Here is a tiny trained network, its code and every weight. The questions are about switching its units off for an input and a target symbol, where a switched-off unit gives its printed mean instead of its output.

import numpy as np


def w(rows, s, z=0):
    codes = np.array(rows[::2]) - 128.0
    scale = np.full(codes.shape[1], s)
    scale[-1] = z or s
    return codes * scale


def f(y):
    return y / 2 * (1 + np.tanh(0.7978845608 * (y + 0.044715 * y**3)))


def softmax(a):
    e = np.exp(a - a.max(-1, keepdims=True))
    return e / e.sum(-1, keepdims=True)


def log_softmax(a):
    a = a - a.max(-1, keepdims=True)
    return a - np.log(np.exp(a).sum(-1, keepdims=True))


def net(x, mask):
    ids = ['Γδηθμξω'.index(c) for c in x.split()]
    T = len(ids)
    res = E[ids] + P[:T]
    u = 0
    for l in range(2):
        q, k, v = (res @ M[l].T for M in (Q, K, V))
        z = softmax(np.where(np.tri(T) > 0, q @ k.T / 2**0.5, -1e9)) @ v
        res = res + np.where(mask[u], z, O[l][:, -1]) @ O[l][:, :-1]
        u += 1
        y = f(res @ A[l][:, :-1].T + A[l][:, -1])
        res = res + np.where(mask[u : u + 12], y, B[l][:, -1]) @ B[l][:, :-1]
        u += 12
    return log_softmax(res[-1] @ U[:, :-1].T + U[:, -1])


Q, K, V, O, A, B = {}, {}, {}, {}, {}, {}
E = w([
[110,32,89],'Γ',
[206,83,140],'δ',
[223,165,190],'η',
[23,120,131],'θ',
[53,59,106],'μ',
[169,39,113],'ξ',
[2,198,173],'ω',
],0.0019)
P = w([
[129,163,10],'0',
[148,39,58],'1',
[108,78,191],'2',
[223,231,88],'3',
[253,65,194],'4',
[86,61,244],'5',
[213,226,71],'6',
],0.0041)
Q[0] = w([
[106,231,1],'L0H1',
[32,90,215],'L0H1',
],0.029)
K[0] = w([
[180,171,3],'L0H1',
[183,96,187],'L0H1',
],0.031)
V[0] = w([
[248,158,166],'L0H1',
[145,34,82],'L0H1',
],0.016)
O[0] = w([
[249,155,202,74],'L0H1',
[163,42,61,248],'L0H1',
],0.011,0.0018)
A[0] = w([
[120,36,133,164],'L0N1',
[37,104,216,174],'L0N2',
[87,207,57,117],'L0N3',
[134,130,149,68],'L0N4',
[138,124,150,92],'L0N5',
[150,147,11,213],'L0N6',
[146,125,173,5],'L0N7',
[152,109,158,116],'L0N8',
[150,213,157,119],'L0N9',
[155,179,75,210],'L0N10',
[132,133,132,119],'L0N11',
[179,206,56,201],'L0N12',
],0.011,0.0023)
B[0] = w([
[156,94,49,220],'L0N1',
[137,137,17,143],'L0N2',
[82,208,152,145],'L0N3',
[125,145,123,107],'L0N4',
[140,147,125,116],'L0N5',
[46,84,205,252],'L0N6',
[113,159,101,100],'L0N7',
[168,149,118,133],'L0N8',
[148,87,122,119],'L0N9',
[110,118,199,173],'L0N10',
[132,133,133,122],'L0N11',
[111,111,253,184],'L0N12',
],0.023,0.0035)
Q[1] = w([
[46,55,231],'L1H1',
[181,108,5],'L1H1',
],0.018)
K[1] = w([
[5,158,167],'L1H1',
[174,155,25],'L1H1',
],0.016)
V[1] = w([
[30,246,39],'L1H1',
[23,30,58],'L1H1',
],0.013)
O[1] = w([
[5,159,215,114],'L1H1',
[133,7,186,252],'L1H1',
],0.012,0.02)
A[1] = w([
[120,164,122,77],'L1N1',
[174,115,48,129],'L1N2',
[123,118,62,13],'L1N3',
[122,243,182,79],'L1N4',
[104,113,130,160],'L1N5',
[80,163,186,128],'L1N6',
[121,77,61,138],'L1N7',
[180,117,117,254],'L1N8',
[161,158,31,203],'L1N9',
[105,177,12,7],'L1N10',
[137,129,126,148],'L1N11',
[68,195,165,152],'L1N12',
],0.011,0.0032)
B[1] = w([
[146,134,145,125],'L1N1',
[59,173,113,246],'L1N2',
[107,113,183,152],'L1N3',
[48,117,42,145],'L1N4',
[105,144,148,207],'L1N5',
[119,184,94,251],'L1N6',
[177,151,126,245],'L1N7',
[159,149,86,246],'L1N8',
[109,22,137,203],'L1N9',
[139,251,153,149],'L1N10',
[136,130,119,135],'L1N11',
[207,90,168,209],'L1N12',
],0.03,0.015)
U = w([
[213,79,144,72],'Γ',
[58,54,44,205],'δ',
[50,232,71,121],'η',
[3,105,152,166],'θ',
[96,8,179,2],'μ',
[198,221,78,143],'ξ',
[163,194,196,183],'ω',
],0.0035,0.0022)

Each question gives the input, a string of symbols that net reads in full, and the target symbol t.
The units are the heads (2 rows each of Q, K, V and O) and the neurons (one row each of A and B). Each row of codes is followed by its name. A weight is (code - 128) times the scale printed after its matrix; where a second scale follows, it is the last column's (O, A, B and U).
mask holds one flag per unit, layer by layer, with each layer's heads first. A switched-off unit (its flag False) gives its mean, the last column of its rows in O or B, instead of its output. The means were averaged over made-up inputs and are rounded, as every weight is.
A unit's drop is (log p(t) with every unit on - log p(t) with that unit switched off) / (log p(t) with every unit on - log p(t) with every unit switched off).
The circuit of an input: a set's keep is (log p(t) with only the set's units on - log p(t) with every unit switched off) / (log p(t) with every unit on - log p(t) with every unit switched off). Starting from the 12 units with the biggest drops (on a tie, the unit counted first), units are removed one at a time, each time the one whose removal leaves the highest keep (on an exact tie, the one counted first), for as long as the keep stays at least 0.8.
circuit, biggest first: the units of the circuit, biggest drop first
unit that matters most: the unit with the biggest drop
k most important neurons: the k neurons with the biggest drops, biggest first
k most important neurons of layer l: the k neurons of layer l with the biggest drops, biggest first
input ξ θ θ θ ω, target θ: unit that matters most -> L1H1
input θ μ Γ δ Γ, target Γ: 4 most important neurons of layer 1 -> (L1N2 L1N7 L1N6 L1N9)
input Γ ξ η μ δ, target η: circuit, biggest first -> (L1H1 L1N2 L0N6 L0H1)
input δ η η η ξ Γ δ, target ξ: circuit, biggest first -> (L1H1 L1N9)
input ξ δ Γ η, target Γ: circuit, biggest first -> (L0N6 L1H1 L1N2)
input Γ μ μ, target μ: circuit, biggest first -> (L1N6 L1N8)
input ω Γ ω θ θ η Γ, target η: 3 most important neurons of layer 1 -> (L1N6 L1N4 L1N9)
input δ ω ξ θ ω, target ξ: 3 most important neurons -> (L0N1 L0N6 L0N12)
input δ Γ Γ μ μ, target Γ: 2 most important neurons -> (L0N2 L0N12)
input μ ω δ ξ ξ ξ η, target θ: 2 most important neurons -> (L0N3 L0N6)
input μ η δ δ, target θ: 2 most important neurons -> (L0N3 L0N6)
input Γ θ ξ ξ, target μ: 2 most important neurons -> (L0N6 L0N3)
input η Γ ξ, target ξ: circuit, biggest first -> (L1N9 L1H1)
input ω δ μ ξ, target η: circuit, biggest first -> (L1N6 L0N3 L0H1 L1H1)
input ξ Γ δ ω, target Γ: circuit, biggest first -> (L1H1 L0N6 L1N2)
input θ ξ μ Γ, target ω: unit that matters most -> L0N3
input η Γ δ δ ω ξ, target ξ: 4 most important neurons -> (L1N9 L0N3 L1N7 L0N6)
input δ δ Γ Γ, target ξ: circuit, biggest first -> (L1H1 L1N9)
input θ θ δ η ξ ξ μ, target ω: 3 most important neurons of layer 1 -> (L1N6 L1N12 L1N9)
input Γ ξ ω η η, target ω: unit that matters most -> L0N6
input θ Γ Γ θ δ, target Γ: 2 most important neurons -> (L0N12 L0N1)
input δ δ η μ ξ, target η: circuit, biggest first -> (L1H1 L1N2 L0H1 L1N12)
input θ δ θ ω, target ω: 4 most important neurons -> (L0N6 L0N3 L1N12 L1N6)
input Γ ω ξ θ ω δ θ, target μ: 2 most important neurons -> (L0N6 L0N3)
input θ ξ θ δ, target ω: 3 most important neurons of layer 0 -> (L0N3 L0N6 L0N1)
input δ θ η η, target ξ: 4 most important neurons -> (L0N6 L1N9 L1N8 L0N2)
input μ η ω Γ θ Γ ξ, target θ: 2 most important neurons -> (L0N3 L0N6)
input η Γ η ξ η ξ μ, target δ: unit that matters most -> L1N9
input δ Γ θ ω η, target θ: 2 most important neurons of layer 0 -> (L0N12 L0N2)
input δ θ η ω θ, target η: 2 most important neurons of layer 1 -> (L1N10 L1N2)
